Here is a tiny trained network, its code and every weight. The questions are about switching its units off for an input and a class, where a switched-off unit gives its printed mean instead of its output.

import numpy as np


def w(rows, s, z=0):
    codes = np.array(rows[::2]) - 128.0
    scale = np.full(codes.shape[1], s)
    scale[-1] = z or s
    return codes * scale


def f(y):
    return np.maximum(y, 0)


def log_softmax(a):
    a = a - a.max(-1, keepdims=True)
    return a - np.log(np.exp(a).sum(-1, keepdims=True))


def net(x, mask):
    res = np.array(x, float).reshape(1, 5) / 4 @ E
    y = f(res @ A[0][:, :-1].T + A[0][:, -1])
    res = res + np.where(mask, y, B[0][:, -1]) @ B[0][:, :-1]
    return log_softmax(res[-1] @ U[:, :-1].T + U[:, -1])


A, B = {}, {}
E = w([
[108,114,196,155,171,93,193],'x0',
[121,120,124,128,126,132,132],'x1',
[8,117,109,162,164,143,118],'x2',
[139,158,151,232,24,166,178],'x3',
[124,38,163,148,178,178,73],'x4',
],0.011)
A[0] = w([
[65,149,89,138,165,115,97,105],'neuron 1',
[133,77,160,146,162,58,176,79],'neuron 2',
[172,95,122,153,149,133,121,119],'neuron 3',
[161,135,96,91,245,132,82,120],'neuron 4',
[118,137,139,220,98,179,111,128],'neuron 5',
[123,94,167,157,129,67,149,119],'neuron 6',
[89,113,119,145,155,145,127,164],'neuron 7',
[136,121,124,186,80,170,109,109],'neuron 8',
[140,102,198,116,118,49,199,165],'neuron 9',
[132,136,102,55,52,187,57,144],'neuron 10',
[137,165,92,105,87,54,173,133],'neuron 11',
[162,67,196,148,130,194,67,133],'neuron 12',
[115,139,107,61,160,118,80,85],'neuron 13',
[146,52,207,123,124,165,87,135],'neuron 14',
[104,162,92,116,153,198,58,254],'neuron 15',
[149,165,76,137,100,61,199,102],'neuron 16',
[128,152,38,133,105,182,62,83],'neuron 17',
[234,137,154,100,146,119,141,152],'neuron 18',
[95,102,124,95,147,80,104,88],'neuron 19',
],0.011,0.0056)
B[0] = w([
[144,62,83,104,125,155,224,199],'neuron 1',
[140,118,211,19,103,151,172,171],'neuron 2',
[104,124,27,87,134,94,85,156],'neuron 3',
[233,176,146,126,118,67,243,242],'neuron 4',
[193,121,89,195,71,44,254,221],'neuron 5',
[125,160,189,144,155,151,101,165],'neuron 6',
[83,165,46,172,217,187,104,195],'neuron 7',
[166,135,151,123,131,68,195,198],'neuron 8',
[81,155,144,105,127,188,148,195],'neuron 9',
[30,169,240,93,97,164,172,216],'neuron 10',
[39,112,104,92,82,92,114,210],'neuron 11',
[95,144,82,44,90,77,106,229],'neuron 12',
[155,103,112,131,108,64,192,205],'neuron 13',
[17,137,70,77,108,106,70,216],'neuron 14',
[109,192,137,134,95,135,163,246],'neuron 15',
[100,66,74,79,86,94,73,206],'neuron 16',
[129,98,240,116,119,157,126,202],'neuron 17',
[130,146,79,121,118,209,242,199],'neuron 18',
[194,115,184,172,48,90,199,184],'neuron 19',
],0.0065,0.011)
U = w([
[186,87,132,178,118,79,184,49],'0',
[63,126,248,121,135,182,150,85],'1',
[67,89,68,103,120,77,97,99],'2',
[119,113,90,145,139,186,181,206],'3',
[107,172,126,146,146,148,152,253],'4',
[160,217,111,182,173,135,95,160],'5',
[168,125,121,178,185,193,77,28],'6',
],0.011,0.0048)

Each question gives the input, the list of numbers given to net, and the class t.
The units are the neurons (one row each of A and B). Each row of codes is followed by its name. A weight is (code - 128) times the scale printed after its matrix; where a second scale follows, it is the last column's (A, B and U).
mask holds one flag per neuron, in row order. A switched-off neuron (its flag False) gives its mean, the last column of its row in B, instead of its output. The means were averaged over made-up inputs and are rounded, as every weight is.
A unit's drop is (log p(t) with every unit on - log p(t) with that unit switched off) / (log p(t) with every unit on - log p(t) with every unit switched off).
The circuit of an input: a set's keep is (log p(t) with only the set's units on - log p(t) with every unit switched off) / (log p(t) with every unit on - log p(t) with every unit switched off). Starting from the 12 units with the biggest drops (on a tie, the unit counted first), units are removed one at a time, each time the one whose removal leaves the highest keep (on an exact tie, the one counted first), for as long as the keep stays at least 0.8.
units of the circuit, in order: the units of the circuit, biggest drop first
most important unit: the unit with the biggest drop
top k neurons: the k neurons with the biggest drops, biggest first
drop when u is switched off: that unit's drop, to one decimal
input [-6,7,1,-8,1], class 0: most important unit	neuron 4
input [-4,5,-1,-5,-5], class 0: top 3 neurons	[neuron 14; neuron 13; neuron 4]
input [7,-5,5,-8,0], class 0: top 2 neurons	[neuron 4; neuron 19]
input [-6,-3,0,-5,-4], class 1: units of the circuit, in order	[neuron 10; neuron 17]
input [1,-2,6,1,-6], class 2: units of the circuit, in order	[neuron 16; neuron 4]
input [-2,-3,-4,-7,-3], class 0: top 2 neurons	[neuron 4; neuron 13]
input [2,1,-7,5,8], class 2: units of the circuit, in order	[neuron 14; neuron 12]
input [5,5,-2,0,-5], class 1: units of the circuit, in order	[neuron 9; neuron 5]
input [3,-1,-5,-3,-1], class 3: top 2 neurons	[neuron 18; neuron 10]
input [0,-4,-8,7,-1], class 3: top 2 neurons	[neuron 18; neuron 4]
input [-2,-2,7,6,8], class 2: top 2 neurons	[neuron 12; neuron 14]
input [-2,-5,2,0,-6], class 2: units of the circuit, in order	[neuron 16; neuron 11]
input [5,3,1,0,-7], class 2: units of the circuit, in order	[neuron 16; neuron 11]
input [0,2,-6,-1,-4], class 3: units of the circuit, in order	[neuron 18]
input [5,1,-8,4,4], class 3: top 2 neurons	[neuron 18; neuron 10]
input [-8,6,4,-2,-7], class 1: units of the circuit, in order	[neuron 10; neuron 17]
input [6,5,3,1,-6], class 1: units of the circuit, in order	[neuron 9; neuron 5]
input [0,6,0,-7,3], class 0: top 3 neurons	[neuron 4; neuron 19; neuron 13]
input [7,-1,8,3,2], class 3: top 3 neurons	[neuron 10; neuron 5; neuron 7]
input [0,1,8,-8,6], class 0: units of the circuit, in order	[neuron 4]
input [7,3,-8,3,8], class 2: top 4 neurons	[neuron 14; neuron 12; neuron 3; neuron 10]
input [-6,-3,-6,-5,2], class 1: top 3 neurons	[neuron 10; neuron 5; neuron 17]
input [7,-6,2,-7,0], class 0: top 2 neurons	[neuron 4; neuron 10]
input [-4,-4,3,0,2], class 1: top 2 neurons	[neuron 17; neuron 10]
input [-2,3,6,5,6], class 2: top 3 neurons	[neuron 12; neuron 4; neuron 14]
input [-7,0,6,3,-7], class 1: units of the circuit, in order	[neuron 17; neuron 10]
input [-8,0,5,-2,6], class 1: units of the circuit, in order	[neuron 17]
input [4,5,8,-3,8], class 2: top 3 neurons	[neuron 14; neuron 12; neuron 18]
input [2,-7,-2,-8,-7], class 0: drop when neuron 4 is switched off	0.6
input [-4,7,-7,-7,3], class 0: drop when neuron 7 is switched off	0.2
